Below are the code and all the weights of a small trained network. Each question names an input and a class and asks about switching units off, where a switched-off unit gives its printed mean instead of its output.

import numpy as np


def w(rows, s, z=0):
    codes = np.array(rows[::2]) - 128.0
    scale = np.full(codes.shape[1], s)
    scale[-1] = z or s
    return codes * scale


def f(y):
    return y / 2 * (1 + np.tanh(0.7978845608 * (y + 0.044715 * y**3)))


def log_softmax(a):
    a = a - a.max(-1, keepdims=True)
    return a - np.log(np.exp(a).sum(-1, keepdims=True))


def net(x, mask):
    res = np.array(x, float).reshape(1, 5) / 4 @ E
    y = f(res @ A[0][:, :-1].T + A[0][:, -1])
    res = res + np.where(mask, y, B[0][:, -1]) @ B[0][:, :-1]
    return log_softmax(res[-1] @ U[:, :-1].T + U[:, -1])


A, B = {}, {}
E = w([
[67,195,168,139,193,214],'x0',
[126,167,7,191,254,188],'x1',
[51,144,115,105,190,118],'x2',
[173,212,46,156,134,47],'x3',
[19,131,95,51,149,60],'x4',
],0.0083)
A[0] = w([
[183,147,131,208,130,127,183],'neuron 0',
[236,176,121,139,123,163,227],'neuron 1',
[128,150,123,140,193,171,152],'neuron 2',
[102,67,143,5,73,129,252],'neuron 3',
[95,48,202,191,114,234,189],'neuron 4',
[141,148,103,112,107,168,80],'neuron 5',
[66,151,84,106,186,144,243],'neuron 6',
[118,105,119,117,87,168,100],'neuron 7',
[136,130,142,105,74,69,177],'neuron 8',
],0.015,0.0045)
B[0] = w([
[189,88,7,197,140,179,200],'neuron 0',
[125,71,65,180,124,210,223],'neuron 1',
[122,176,61,151,121,122,196],'neuron 2',
[132,89,194,44,127,67,255],'neuron 3',
[142,155,162,94,168,197,243],'neuron 4',
[135,110,147,175,125,99,131],'neuron 5',
[89,223,102,158,193,68,223],'neuron 6',
[153,125,153,101,134,141,145],'neuron 7',
[103,79,76,112,61,108,213],'neuron 8',
],0.012,0.015)
U = w([
[152,69,87,221,121,213,252],'0',
[81,49,163,96,43,38,25],'1',
[23,254,124,164,150,86,249],'2',
[130,113,221,64,156,167,23],'3',
],0.011,0.0019)

Each question gives the input, the list of numbers given to net, and the class t.
The units are the neurons (one row each of A and B). Each row of codes is followed by its name. A weight is (code - 128) times the scale printed after its matrix; where a second scale follows, it is the last column's (A, B and U).
mask holds one flag per neuron, in row order. A switched-off neuron (its flag False) gives its mean, the last column of its row in B, instead of its output. The means were averaged over made-up inputs and are rounded, as every weight is.
A unit's drop is (log p(t) with every unit on - log p(t) with that unit switched off) / (log p(t) with every unit on - log p(t) with every unit switched off).
unit that matters most: the unit with the biggest drop
top k neurons: the k neurons with the biggest drops, biggest first
drop of u: that unit's drop, to one decimal
input [-3,3,-4,-8,-2], class 3: unit that matters most => neuron 4
input [1,2,7,-8,-1], class 2: top 2 neurons => (neuron 6; neuron 2)
input [-3,-7,0,-6,-3], class 3: top 2 neurons => (neuron 4; neuron 7)
input [4,-5,4,1,6], class 1: top 3 neurons => (neuron 3; neuron 4; neuron 2)
input [-8,5,-7,5,8], class 1: top 3 neurons => (neuron 1; neuron 0; neuron 4)
input [-6,-7,-8,8,-2], class 0: top 2 neurons => (neuron 1; neuron 0)
input [5,2,-7,-6,8], class 2: top 2 neurons => (neuron 6; neuron 1)
input [-4,0,-1,6,3], class 1: drop of neuron 0 => 0.4
input [0,-2,-2,-2,-2], class 3: drop of neuron 0 => 0.1
input [-6,5,1,-5,2], class 2: drop of neuron 8 => 0.1
